Below are the code and all the weights of a small trained network. Each question names an input and a class and asks about switching units off, where a switched-off unit gives its printed mean instead of its output.

import numpy as np


def w(rows, s, z=0):
    codes = np.array(rows[::2]) - 128.0
    scale = np.full(codes.shape[1], s)
    scale[-1] = z or s
    return codes * scale


def norm(h):
    return h / np.sqrt((h * h).mean(-1, keepdims=True) + 1e-5)


def f(y):
    return np.maximum(y, 0)


def log_softmax(a):
    a = a - a.max(-1, keepdims=True)
    return a - np.log(np.exp(a).sum(-1, keepdims=True))


def net(x, mask):
    res = np.array(x, float).reshape(1, 2) / 4 @ E
    u = 0
    for l in range(2):
        y = f(norm(res) @ A[l][:, :-1].T + A[l][:, -1])
        res = res + np.where(mask[u : u + 7], y, B[l][:, -1]) @ B[l][:, :-1]
        u += 7
    return log_softmax(norm(res)[-1] @ U[:, :-1].T + U[:, -1])


A, B = {}, {}
E = w([
[111,199,168,203,255],'x0',
[133,77,233,76,104],'x1',
],0.0049)
A[0] = w([
[117,192,117,187,195,29],'L0N1',
[137,184,115,255,199,5],'L0N2',
[111,121,84,41,79,112],'L0N3',
[120,117,195,205,174,150],'L0N4',
[117,187,118,199,185,8],'L0N5',
[120,111,170,91,148,211],'L0N6',
[119,173,163,222,113,84],'L0N7',
],0.0065,0.0025)
B[0] = w([
[119,132,74,5,211,225],'L0N1',
[140,167,73,46,194,254],'L0N2',
[92,169,161,204,228,219],'L0N3',
[94,73,52,79,21,221],'L0N4',
[250,224,67,103,254,216],'L0N5',
[102,69,149,189,72,196],'L0N6',
[120,181,67,166,92,182],'L0N7',
],0.0065,0.0048)
A[1] = w([
[86,185,29,160,92,90],'L1N1',
[161,119,169,186,96,84],'L1N2',
[201,144,193,195,153,70],'L1N3',
[151,165,136,136,103,69],'L1N4',
[102,143,77,167,181,192],'L1N5',
[99,157,169,53,162,227],'L1N6',
[192,254,115,32,207,1],'L1N7',
],0.0091,0.0014)
B[1] = w([
[44,183,139,152,167,202],'L1N1',
[141,75,194,44,82,150],'L1N2',
[160,118,113,142,76,134],'L1N3',
[175,113,181,185,121,128],'L1N4',
[123,114,125,81,113,199],'L1N5',
[66,175,114,160,176,169],'L1N6',
[255,45,120,89,112,254],'L1N7',
],0.0093,0.0095)
U = w([
[109,33,209,85,17,164],'0',
[6,185,103,126,146,173],'1',
[222,105,50,48,178,177],'2',
[190,166,137,204,76,4],'3',
[183,157,139,214,92,38],'4',
[165,151,158,197,115,34],'5',
[176,158,163,190,114,30],'6',
],0.019,0.011)

Each question gives the input, the list of numbers given to net, and the class t.
The units are the neurons (one row each of A and B). Each row of codes is followed by its name. A weight is (code - 128) times the scale printed after its matrix; where a second scale follows, it is the last column's (A, B and U).
mask holds one flag per neuron, layer by layer. A switched-off neuron (its flag False) gives its mean, the last column of its row in B, instead of its output. The means were averaged over made-up inputs and are rounded, as every weight is.
A unit's drop is (log p(t) with every unit on - log p(t) with that unit switched off) / (log p(t) with every unit on - log p(t) with every unit switched off).
unit that matters most: the unit with the biggest drop
top k neurons: the k neurons with the biggest drops, biggest first
k most important neurons of layer l: the k neurons of layer l with the biggest drops, biggest first
drop when u is switched off: that unit's drop, to one decimal
input [-3,-1], class 1: top 2 neurons : (L0N5, L1N7)
input [-4,5], class 0: 2 most important neurons of layer 0 : (L0N2, L0N1)
input [-5,-5], class 1: unit that matters most : L0N5
input [-8,0], class 0: top 4 neurons : (L0N5, L0N2, L0N7, L0N1)
input [-5,0], class 0: 4 most important neurons of layer 0 : (L0N1, L0N2, L0N4, L0N7)
input [-3,-2], class 1: top 4 neurons : (L0N5, L1N7, L0N2, L0N1)
input [5,5], class 1: top 4 neurons : (L0N4, L1N7, L0N6, L0N5)
input [8,8], class 1: 2 most important neurons of layer 1 : (L1N6, L1N7)
input [-2,4], class 0: 2 most important neurons of layer 0 : (L0N2, L0N1)
input [-4,-8], class 1: drop when L0N5 is switched off : 0.3
input [-5,-7], class 1: drop when L0N5 is switched off : 0.2
